Each row is followed by its group and then its class within the group.
[  5 -10  22   8   5   9   4  -2  17  -6   8  -3  -9  -1  -9  -6  -3   8
  -8   1] | Z992:(31)
[ 29 -16   0 -20   5  16   3  -4 -12  12  -7  22  -6   3  -8 -31  -1  -1
   4   5] | Z152:(27)
[ 29 -30  14  16  -5  13   6  10  -8  -3   1  23 -12  11 -13  -4   0  28
   7   3] | Z152:(33)
[ 41 -26  28   5 -19  12  -6   9 -10 -18   5   8  -2  11 -15 -19   8 -13
  -8   8] | Z152:(22)
[-13  -6 -17   0 -20 -10   1   7   3 -21  12 -11  -9  -5   2  -8   2   6
 -11  -7] | Z992:(38)
[-16  -2   8   9 -19  -3  -1   6  12 -18  12  23 -15  -3   3  -7   4  -7
 -14  -2] | Z992:(38)
[ 14 -23  21   9  20   2   9  22  10   2   8  20 -10   6 -12 -12  10  14
   7   9] | Z152:(22)
[ -4 -14  -2   0   0  10   5   9   3 -15  -3   8 -18   6   2   8   5  22
   0   0] | Z992:(31)
[35 -4 -6  7 -5  4  5  6  3 11  1 18 -6  5  3  5  0 12  7  2] | Z152:(33)
[-50  -2 -11  -1  16  -3  10   3   6 -15   8 -13 -16 -10  15   9   3   1
 -14  -3] | Z992:(23)
[-22 -28 -10   2   9   1   7   9   9  30   4  13 -11   3  10   7   7  35
   0  -4] | Z152:(22)
[ -7 -12 -11   2  -1  19  -8   3 -14  13   3  15 -24   3   4   1   6  30
  15   1] | Z152:(27)
[  4 -20 -11  -6  -6   8   2   6 -15  14   3   7  -5  -4   1   5   1  17
   9   4] | Z152:(22)
[-15   3 -24   6  38  -1 -22  -2  -5 -36   6 -14  -5  -5   7  -8 -10 -28
 -10  -2] | Z992:(38)
[-42   3   8  -8  23 -15   6   3  -2 -17  -5  -7  -8  10  20   7  11   1
  -6   0] | Z992:(23)
[-37   5  20  -1  22 -13   5  10   9 -12   1 -15 -15   7   4   7   0  -5
 -12 -10] | Z992:(23)
[-37  -2   2   1  17  -5  19   7  -8  -2   4   0 -11   5  20   5  12  -7
 -17  25] | Z992:(23)
[ 18  -1 -37  -9  16  18  10   1 -19  22  -2 -18   6  -9   8  10 -13  -9
 -11   9] | Z152:(22)
[ 26 -22  33   1   5  14   0  10  -8   9   3  20  -4  12  -3 -20  16  11
  11   9] | Z152:(27)
[ 31 -16 -14  -1  -1  22 -15   5 -21   4   6  26  -4   6  -4 -13   7  11
  -2  12] | Z152:(27)
[  1 -15 -14   0   4   8  12  20  -9  -1   4   7 -13  21   8   3   0  20
   2   4] | Z152:(22)
[ 11 -16 -10   5 -22  11   7  18 -10  21   4  17 -10   3   2   2  -1  17
   0   1] | Z152:(27)
[  3 -36  -6  -2  30  12  17  21  14  -2  -9  38 -25  13   5  -7   7  43
  27   5] | Z152:(27)
[-63 -35  -4  11 -28   4   5  24  -1  -1  26  15 -26  13  -4   8  -3  41
 -17   1] | Z992:(23)
[  2 -21 -17  10  12  17  -5   9   3   9   4  13 -11  18   8   4  -1  43
   2  -8] | Z152:(33)
[  3 -19 -34  -5  21   1   3  -8   1   8  -8  26 -28   0  15  17 -18  50
  26  -2] | Z152:(33)
[ 12 -11 -41  -2 -15  -1   6   6 -14  23   5  17  -9 -12   4  -7  -5  27
  -6  -1] | Z152:(22)
[ -9   8  13  13  -4   1 -18  11  -4   2  26   3 -13  19 -12  -9  10  -4
 -11  -4] | Z992:(31)
[-21  -2  12  -8  32  -5  18  -4  15 -19  -2  12 -25   5  23   2  -3  21
   5  -5] | Z992:(23)
[-16 -27 -18   4  -2   9  10   8 -42  13  10   6 -17  19  -4  12   7  28
 -17  -4] | Z992:(31)
[ 2 -4 -5  3 21  9  6  0  4 -6 -4 13 -8 -7  9 -1  3  7 -2 -7] | Z152:(33)
[-26  20 -78 -12   5   0   2  -6 -18  14   6   3  -9 -17  21   5  -5  -1
  -2   1] | Z152:(33)
[ 14 -24 -19  -1  41  13   2  19   8  20  -5  23 -10   4   3  -6  14 -41
  13   2] | Z152:(27)
[ 24 -12 -19   2   5  11  -1   7  -8  25   4  24  -7  -7   4 -12   0   5
  -9  10] | Z152:(27)
[-35 -16 -12   3  51  -1  21  13  24 -18   3  11 -13   1  21   9   6  19
  -4  -8] | Z992:(31)
[ -4 -12 -16   1  14   0   5  15 -12  20   1  16  -3  -5 -16  -2   2  21
   1   6] | Z152:(22)
[-36   9 -42 -10  27   5   6   0  -6  -8  -1  -3  -6  -4  27   9   8   0
   0  -3] | Z992:(31)
[ 28 -19 -26  -2  11  11   2   5  -8  35   0  22   2   6   5  -5   5  16
   8  13] | Z152:(27)
[-16 -13  36  15  -8 -11  -2  13   5  -9  12   4  -3  29 -20  -9   8  -9
  -5   2] | Z992:(31)
[-20   5 -21  -8   3  -7   4   1 -15  -7   2 -15  -8  -1   7   9  -6  -5
 -12 -18] | Z992:(38)
[  7   0 -37  -2   7   9 -11  -2  -1  16   7   6   5  -4  10  18   5   0
  -8  -1] | Z152:(33)
[  4 -10 -21   2   9   8   2  13 -10  -4  -1  22   1  10 -10   3   4  -2
  10   9] | Z152:(27)
[ 27 -11 -16   5   2  11   7   4 -18  19   0  33   5  -4 -12   0  -3  -6
   1   8] | Z152:(27)
[  1  -5  -2  10   7   6   1   4 -13   3   0  11   3   1  -1  11   4   0
  -3   1] | Z152:(22)
[ -5 -19 -10 -11  19  -1   1   9  -2  16   6  17  -8   5   4  34  10  -1
   8   4] | Z152:(22)
[-35  -9  -6 -11  -1   5 -11   9  -4  -9   8 -21 -12  25  17   7  -1 -12
 -26   3] | Z992:(23)
[ 49   5  27  -6  67  -3   9  -3  -3 -12  -6   2   1  10  -1  -6  -3  -2
  14   5] | Z152:(33)
[ 26   7 -17  -4  15  17   4   1   0   2   8  -7   0  -2  17  -3  11  17
  -1  -2] | Z152:(22)
[  1  -7 -25   3  11 -12  13   7  -6  23  26  18  -9   3   9  19  -6  15
   5   4] | Z152:(22)
[-41 -15 -56   7   5  -2  10  23  -5  40  16  10 -16  -6   7  20  13  43
 -22 -11] | Z992:(31)
[-34   4  -8   4   1   0  11  -1  -4  -8  28  -5 -16   8  16   3  -2 -13
 -14   6] | Z992:(23)

Each row is followed by its group and then its class within the group.
[  0   7  -3   9  -3   7   3   2  12   2  -5   7  -3 -19 -16  -7  -6  -9
  -2 -11] | A:(5)
[  6   0  -2  -4  -6   6  -4  -4  28  -2 -16  -2   2  -9  -7  -9  -7   8
   9  -4] | A:(7)
[ -7 -10   8 -11  10  -4  -3  -6   2  -2   6 -25   7 -16   9 -13   2   4
  -1 -18] | S:(2)
[ -3  -7   6   6   9   0  -1  -5   4   4   5 -11   2 -10  -2  -8   3  -4
  -3 -13] | A:(7)
[ -4 -10   8   9   6  -9   3   2  24  -2  -4  -6   3  -1 -16  -6   0 -15
   9  -1] | A:(0)
[  4   9   0  -1  -5 -15   9  -5   8   3   3  -7   1 -11 -13  -8 -10 -17
   2 -17] | S:(9)
[  4  -4   9 -10  10  -2   2   0  21   0  13 -19   0 -14  -7  -7  -2  -9
   0  -6] | S:(9)
[  0  -5   3  -6  -3 -10   4  -5  15   1   5 -21   4 -12   0 -11  -5  -7
   1 -17] | S:(2)
[  1   8  -1  16   3   5   2  -2   6   4  -7  15  -2 -18 -26  -3  -4   0
   3 -17] | A:(5)
[  4   1  -2   3  -2   2   2  -7  18   0 -12  -4   4  -1 -12  -4  -5  -7
   5  -1] | A:(7)
[ -3  -9   7   3  12  -9   9  -2  20  -2  -1 -11   3 -21 -23  -9  -3 -24
   5 -14] | A:(0)
[ 14  10   3   3  -8  -5   1  -4   9  11 -20  25  -1 -13 -10  -5  -7  -5
   0 -10] | S:(12)
[  7   9   0  -7  -6 -18   7  -5   4   1   2  -6   2 -20  -9 -10  -9  -9
   2 -21] | S:(9)
[  0 -10  10   8  23  13  -4   0   8  -1   8  -6  -3 -28 -14  -9   2  -1
  -5 -17] | A:(0)
[ -2   3  -4   6   1   0   7  -2  15   2  -6   1   1  -5 -20  -4  -5  -6
   8  -3] | A:(7)
[ -3  -4   5  -5  -1 -10   1   2  20   0   0  -7   0  -4 -10  -3   0  -9
   8   0] | S:(12)
[ -5  -7   4  13   9   4  -2  -5  11  -1  -6  -3   0  -3 -15  -6  -1  -5
   6  -9] | A:(7)
[ -1  -8   5   3   4  -9   1   3   7   2   5  -9  -1  -6  -1  -5   0 -11
   1  -5] | S:(12)
[ -1  -4   4  -2   2 -12   4   0   6  -3   1  -3   1 -14  -4 -10  -1 -12
   0 -13] | S:(9)
[ -4  -5   8  -5   7  -7   0   0   2   0  10 -13  -2 -10   3  -7   1   3
   1 -11] | S:(12)
[  0  -4   6  -4  12   5  -2  -3   5  -2  -3  -5   3 -20  -3  -6   1  -2
  -4 -13] | A:(7)
[ -1  -2  -1 -19   9   2   1  -9   0  -1   5 -31   9 -42   4 -15  -4   4
  -7 -31] | S:(9)
[  5  -7   6 -10 -19 -27   7  14  39  -4   1  -6  -3  31  -4   5  -3 -34
  15  33] | S:(9)
